Known rows:
[-18  23   8   8 -10  32 -14  10 -11 -14  -1 -17 -27  12  32 -22 -34  -2
 -18 -11  -8   6 -19   7  -8  32  23   7 -25  15  -6 -23  16   6]: <801>
[-17  -7 -12   3  -9  36  -2   5  -4 -18  15  -3 -28  -1  12 -15 -34   6
 -16  -1 -11   1   4  -1  -7  24  13  11 -15  -1 -17 -17  20   2]: <757>
[-16   0 -13   0  -4  27 -10   7  -2 -17   9   0 -26   5  11 -16 -39   3
 -13  -2  -8  -1   5   0  -2  19  12  13 -20   6 -15 -20  18   3]: <1095>
[-24  -2  10  -8  -3  32 -13  -8 -21  -5  12  -3 -40   4  33   1 -33   7
 -14   4  -6   8 -26   1 -10  33   6   7 -32  28   4 -12  17  -4]: <1342>
[-17   5  -9  26  -7  47 -12  13 -16  -2  -2 -19 -27  10  19   8 -22  13
 -16 -10  -7  18 -22   5  -6  26  15   8 -35  21 -11 -20  11   2]: <423>
[-17  -2 -17  11  -3  32 -19   3  -2 -18   9 -13 -32  -1  11 -11 -41   2
 -14  -3  -8  -2  12   0  -7  33  14   9 -20  -1  -9 -22  20   3]: <253>
[-26  18   7   4  -4  28  -9  11 -12 -24  -6 -22 -33  17  26 -32 -31 -11
 -12   3  -7  14 -31   5 -14  13   6   7 -30  19   2 -30  16   1]: <862>
[-18  -8 -11   5 -11  36  -6   1  -3 -17  12  -7 -28  -3  11 -14 -35   6
 -12   0 -10   0   6  -1  -9  25  15  12 -17  -4 -11 -16  19   3]: <242>
[-21 -11 -21  17 -12  47  -7  -2  -6 -23  15 -21 -35 -13  14 -16 -32   1
 -14   1 -15  -1   8  -1 -16  29  23   6 -12 -21  -7 -13  24  -1]: <57>
[-21   9  27  -9 -19  28  -8  -8 -13 -12   3 -16 -32   9  39 -16 -32   8
 -14   2  -6   5 -19   1 -17  43  14   8 -26  18   7 -22  15   4]: <344>
[-16   0 -13  -1  -7  28  -3   7  -2 -17  12   2 -26   4  12 -14 -37   7
 -16   0  -9   2   6  -1  -3  21  10  13 -18   8 -20 -19  19   4]: <1383>
[-17  -6  -9   1 -10  34  -1   4  -3 -15  14   0 -27   1  12 -12 -34  10
 -15   1  -9   3   5  -2  -5  26  11  13 -18  10 -19 -18  19   3]: <859>
[-21  -4 -10   5  -3   9 -24   6  -4 -23 -12 -31 -30  23  32 -20 -33  -9
 -15  -4  -7   0 -31  -2  -2  -2  -4   8 -25  -4  -3 -28  17  -3]: <1226>
[-17  -1 -19   5  -2  29   0   9  -5 -21  12  -2 -31   9   8 -19 -39   9
 -20  -3  -8   2   6   0  -4  22   8  11 -18   7 -19 -25  21   3]: <24>
[-16   1 -16  11   0  26 -22   4  -1 -18   7  -8 -31   3  10 -12 -42   2
 -15  -3  -7  -3  13   0  -5  30  12  10 -23   4 -10 -23  19   4]: <1104>
[-26  -7  -2   4   1  37  -7   1 -26 -10   3  -9 -39  15  26  -1 -29  12
 -15   0  -5  12 -35   1 -12  16   1   8 -34  22   7 -17  15  -6]: <334>
[-16  19  26   6 -21  36 -18   2  -7  -2   6 -16 -24   0  34  -8 -30   5
 -14  -3  -7   8  -7   3 -12  55  21   8 -26  24  -5 -20  14   9]: <440>
[-15  11  28 -15 -26  27 -10 -10  -5 -10   5 -15 -23  -2  47 -14 -27   0
 -13  -1 -11   3 -20   2 -10  40  24   7 -22  12 -10 -12  16   3]: <1093>
[-16   2 -14   2  -2  26 -11   8   0 -19  11  -2 -28   4  12 -16 -40   3
 -17  -3  -8   0   8   1  -1  22  12  11 -20   9 -19 -22  20   5]: <409>
[-26  -3  15  -6  -8  31  -1  -7 -23 -14   2 -11 -38  16  31 -14 -31  13
 -15   2  -4   7 -28   1 -18  31   5   9 -29  17  13 -22  16  -2]: <1271>
[-16  12  31   0 -26  20 -29   2   4  -1   7 -28 -22  -2  42 -12 -32  -6
 -14   5  -9   0  -3  -4  -8  51   4  10 -19  18 -10 -24  17  12]: <876>

Facts:
<725> Ψ <1032>; <725> Ψ <1197>; <1226> Ψ <1001>
<1226> Ψ <351>; <1226> Ψ <754>; <1226> Ψ <1071>
<423> Ψ <1279>; <423> Ψ <401>; <491> Ψ <1082>
<978> Ψ <801>; <837> Ψ <1024>; <230> Ψ <1154>
<230> Ψ <822>; <1024> Ψ <59>; <924> Ψ <437>
<1319> Ψ <1352>; <1271> Ψ <59>; <1271> Ψ <328>
<730> Ψ <1024>; <746> Ψ <1082>; <1342> Ψ <59>
<822> Ψ <1093>; <335> Ψ <367>; <1395> Ψ <1299>
<1032> Ψ <943>; <1312> Ψ <1279>; <651> Ψ <1010>
<651> Ψ <1032>; <221> Ψ <1299>; <221> Ψ <964>
<983> Ψ <277>; <329> Ψ <401>; <1197> Ψ <1024>
<1208> Ψ <329>; <1208> Ψ <51>; <334> Ψ <1342>
<334> Ψ <1024>; <334> Ψ <1285>; <708> Ψ <1010>
<1285> Ψ <1154>; <1285> Ψ <401>; <269> Ψ <1045>
<269> Ψ <876>; <1313> Ψ <1261>; <1313> Ψ <1045>
<1261> Ψ <1093>; <1045> Ψ <1294>; <1009> Ψ <1010>
<401> Ψ <1151>; <401> Ψ <978>; <2> Ψ <437>
<2> Ψ <651>; <804> Ψ <964>; <804> Ψ <577>
<474> Ψ <328>; <1071> Ψ <474>; <1071> Ψ <1197>
<1071> Ψ <277>; <754> Ψ <1261>; <1093> Ψ <328>
<277> Ψ <367>; <964> Ψ <1093>; <964> Ψ <1294>
<964> Ψ <328>; <801> Ψ <1294>; <801> Ψ <440>
<930> Ψ <1040>; <1151> Ψ <1093>; <843> Ψ <943>
<1257> Ψ <474>; <1257> Ψ <344>; <437> Ψ <1301>
<367> Ψ <328>; <943> Ψ <277>; <1040> Ψ <876>
<351> Ψ <1352>; <190> Ψ <1395>; <190> Ψ <1093>
<1299> Ψ <943>; <24> Ψ <890>; <140> Ψ <1082>
<1001> Ψ <1032>; <1001> Ψ <822>; <1001> Ψ <930>
<862> Ψ <344>; <862> Ψ <1154>; <862> Ψ <822>
<1082> Ψ <1395>; <1082> Ψ <943>; <1437> Ψ <1301>
<1294> Ψ <367>; <344> Ψ <964>; <344> Ψ <328>
<1037> Ψ <1313>; <725> τ <1133>; <1139> τ <57>
<1226> τ <1364>; <1226> τ <57>; <1226> τ <310>
<491> τ <722>; <815> τ <57>; <815> τ <833>
<451> τ <1139>; <837> τ <57>; <439> τ <1106>
<1024> τ <310>; <1319> τ <960>; <59> τ <969>
<170> τ <837>; <170> τ <833>; <884> τ <757>
<884> τ <859>; <246> τ <1139>; <246> τ <833>
<949> τ <221>; <949> τ <994>; <822> τ <57>
<859> τ <1093>; <944> τ <57>; <944> τ <833>
<1286> τ <57>; <1286> τ <23>; <1286> τ <960>
<1032> τ <288>; <1032> τ <1279>; <1152> τ <894>
<202> τ <833>; <1312> τ <288>; <94> τ <994>
<983> τ <11>; <1289> τ <837>; <1289> τ <57>
<11> τ <722>; <11> τ <57>; <1415> τ <894>
<269> τ <939>; <269> τ <367>; <269> τ <1313>
<932> τ <57>; <932> τ <4>; <1313> τ <815>
<1116> τ <835>; <1023> τ <190>; <1023> τ <1364>
<939> τ <57>; <835> τ <57>; <894> τ <1279>
<894> τ <57>; <894> τ <833>; <714> τ <140>
<1104> τ <253>; <1104> τ <960>; <833> τ <57>
<2> τ <833>; <514> τ <815>; <514> τ <242>
<514> τ <4>; <244> τ <822>; <1078> τ <140>
<1078> τ <57>; <474> τ <221>; <472> τ <11>
<1301> τ <1294>; <757> τ <833>; <754> τ <833>
<277> τ <57>; <964> τ <757>; <964> τ <894>
<964> τ <57>; <801> τ <822>; <1273> τ <288>
<1181> τ <1294>; <1217> τ <288>; <1217> τ <996>
<843> τ <140>; <310> τ <57>; <367> τ <815>
<1106> τ <57>; <351> τ <57>; <1341> τ <837>
<1383> τ <757>; <190> τ <1139>; <996> τ <361>
<996> τ <170>; <1126> τ <57>; <1126> τ <277>
<24> τ <170>; <361> τ <288>; <361> τ <822>
<1010> τ <837>; <1010> τ <1279>; <345> τ <170>
<140> τ <1364>; <140> τ <57>; <288> τ <1279>
<288> τ <57>; <862> τ <472>; <862> τ <1277>
<1095> τ <815>; <1095> τ <1139>; <253> τ <835>
<104> τ <815>; <960> τ <310>; <409> τ <657>
<409> τ <894>; <657> τ <57>; <729> τ <1133>
<1364> τ <657>; <1364> τ <57>; <1037> τ <57>
<1037> τ <833>; <50> τ <57>

Rows:
No name comes twice in this set of rows, the named rows included.
[-16   9  28   1 -25  21 -20  -3  -1  -6   1 -27 -25   5  42 -13 -28   0
 -15   3  -8   2 -14  -2 -10  47   7   8 -24  15  -6 -23  15   7] => <1261>
[-18  16  32  -8 -24  29  -7 -10  -7 -12   7 -12 -29   3  35 -19 -33   8
 -14   1  -7   2  -5   1 -16  59  19   8 -23  17   2 -24  15   7] => <577>
[-25  -9   3  -8  -1  31  -9  -6 -22 -11   8  -5 -40  10  30  -3 -32  11
 -14   4  -6   7 -29  -1 -12  24  -1   8 -32  23   5 -15  17  -6] => <730>
[-19   2  15   0 -19  17 -24  -1   0  -6   0 -30 -25   7  39  -8 -28  -2
 -14   3  -9   2 -13  -5  -8  33  -6   9 -23  11  -9 -26  16   6] => <930>
[-28  10  -2 -15  -9  28 -18  -3  -8  -9  18  -3 -22  -1  30  -4 -32   8
  -2  -5  -7   1   8  -6 -14  18  -9  14 -26  18 -17 -33  21   5] => <437>
[-31   5 -21 -17   0  23  -8   5 -13 -22   7  -3 -23  14  27 -20 -31   4
  -2 -14  -8   0 -14  -2 -11 -14  -4  16 -24   4 -18 -34  21  -1] => <2>
[-22  18  -5 -30  -1  13 -24  -6   2 -18  19   0 -21  -3  40 -10 -37  -5
  -7  -7 -10  -5   2  -3  -4  13   1  10 -24  22 -31 -25  25   3] => <1010>
[-16   4 -18   7   2  24 -20   6   0 -20   8  -6 -29   4  10 -14 -43   1
 -15  -4  -7  -2  11   1  -3  23  12  10 -23   5 -13 -24  19   5] => <1286>
[-17  12  -8 -11 -13  20   8 -17   7 -46 -10 -18 -28   8  20 -25 -25   1
  -9   0 -10  10  -1   3 -13  11  13   3 -31   4 -22 -31  18  -2] => <491>
[-18  19  21 -15 -14  20  -7  -4 -10 -21  -3  -9 -25  15  39 -33 -36  -2
 -13  -6  -6   1 -23   6 -10  27  25   9 -23  13   0 -22  16   4] => <964>
[-23   7  33   3 -20  32   7 -24  -8 -47   1 -31 -39  14  34  -9 -25  24
 -13  -7  -4   8 -14  -2 -19  28  14   4 -25  -6   0 -26  11   5] => <221>
[-14  13  -9  13  -8  47 -19   5  -7  -5  13 -16 -27 -14  33   4 -27  -1
 -17 -10 -14  10 -10   6  -2  35  32   3 -25  15 -25  -4  20   3] => <1279>
[-20  -1  14  15  -8  37  -6  -7  -1 -32  22 -18 -38  -3  16   5 -34  19
 -16   0  -6   5  11  -6  -9  34   5   8 -18   0 -12 -19  15  11] => <994>

The same elements again, as new rows of numbers:
Known rows:
[-17 -14 -11 -13  19   9   4  15 -28   5   2  -8   6   9 -29]: <253>
[-17 -18  -9 -15  19  11   1  14 -29   6   1  -5   4   8 -26]: <1104>
[ -9 -18 -17 -10  21  12   4  18 -24  20  -1  -8   7   7 -19]: <1415>
[ -3   6  -5  -7   6   0  31  26 -31  29  42 -36   4  10 -50]: <277>
[ -7   5 -20  -4  15  12  14  28 -59  -4  22  -4   4 -20  -8]: <1009>
[ -3 -11 -21   2  10   5  18  38 -50  -3  35 -10   6  19 -35]: <843>
[ -8  -6 -23   7  24  11  49  44 -35   7  19 -27  18   3 -23]: <1032>
[  7 -13   1 -30  46   3   9  24 -42   9  30 -16  13 -19 -22]: <1040>
[ 21  -5  -7   5  24  -7   4   1 -70   5   3  -9  11  -7 -34]: <1208>
[ -8   5 -22  -5  16  13  12  26 -59  -4  22  -5   4 -21  -9]: <708>
[ -2  -5 -12 -32  12  -1  58   7 -33  17  11 -10  10  23 -29]: <59>
[ 22  -6  -2 -25  32  -1  27  23 -49   7  25 -22  16  -3 -35]: <1261>
[ -9  -2 -22  11  -2   3   4  33 -42  10  41 -25   3  19 -43]: <140>
[  6  -9 -18 -28  10  -8  42  -5 -58  16  17 -11   6   4 -18]: <1342>
[-19 -14  -4  -6  31  17  12   0 -33  -8  11  -8  -4  11 -27]: <345>
[ -2  -5 -21 -30  30  12   7   4 -35   3   1 -25  -5  -6 -21]: <890>
[ 10 -17 -18   3  28  29   8   2 -13  22  13   5   0   9 -13]: <757>
[ -2  -8 -19 -21  27  10   2   4 -44   3   5 -18  -1  -7 -18]: <994>
[  6 -13  -9 -18  23  -1  39  25 -41  13  26 -10  14  19 -39]: <474>
[ 15   6 -27 -22  16  15  35  37 -46  -3  28 -30   3   3 -34]: <943>
[ -4  -9 -27   7  15   2  11  -7  -1  18  22  -1  -8 -22 -44]: <815>

Rows:
No name comes twice in this set of rows, the named rows included.
[-25  -9   1   2  -7  -9  36 -18 -46  25  41 -18   0  12 -31] => <837>
[-28  20  -9 -15  28  22  30  34 -30  13   2   8   0 -12 -20] => <1301>
[-26 -21 -16   8  43   4  23  12 -31   6  -4 -29   8   3 -21] => <361>
[ -6 -31   0  -8  42 -10   9  26 -42  13  40   3  18  -9 -40] => <269>
[-26 -16  -2   0  37  17  19  -1 -34 -11   8 -15  -3  10 -27] => <996>
[-18 -12  -6  -8  29  15  11   2 -31  -2  11 -12  -3   7 -28] => <1341>
[  9 -22 -18 -20  14 -13  31   4 -72  15  31  -9   9   4 -25] => <1271>
[ -5 -20   6   7  -1 -16   6  20 -42   9  49 -12  30   0 -20] => <1226>
[ 15 -16 -16 -18  28  -1  21  20 -65  12  34 -16   6   1 -33] => <335>
[ -7 -12 -10 -30  -3  -1  51   7 -38  18   9  -4  12  20 -29] => <1024>
[ 19  -5  -7 -32  38   2  31  27 -52  15  24 -21   8   2 -42] => <1294>
[-23  -6  -2  -7   1   6  -5  10 -22  27  16 -23   1   0 -37] => <310>
[ 19  -1  -4 -25  40   4  24  19 -50  13  12 -19   6  -3 -43] => <440>
[-13   5 -26  -8  38  -9   1   7 -23   5  11  -5   3  20 -20] => <451>
[-18 -22  -4 -21   6  15  -1  20 -28   9  -2  -2   9  10 -33] => <960>

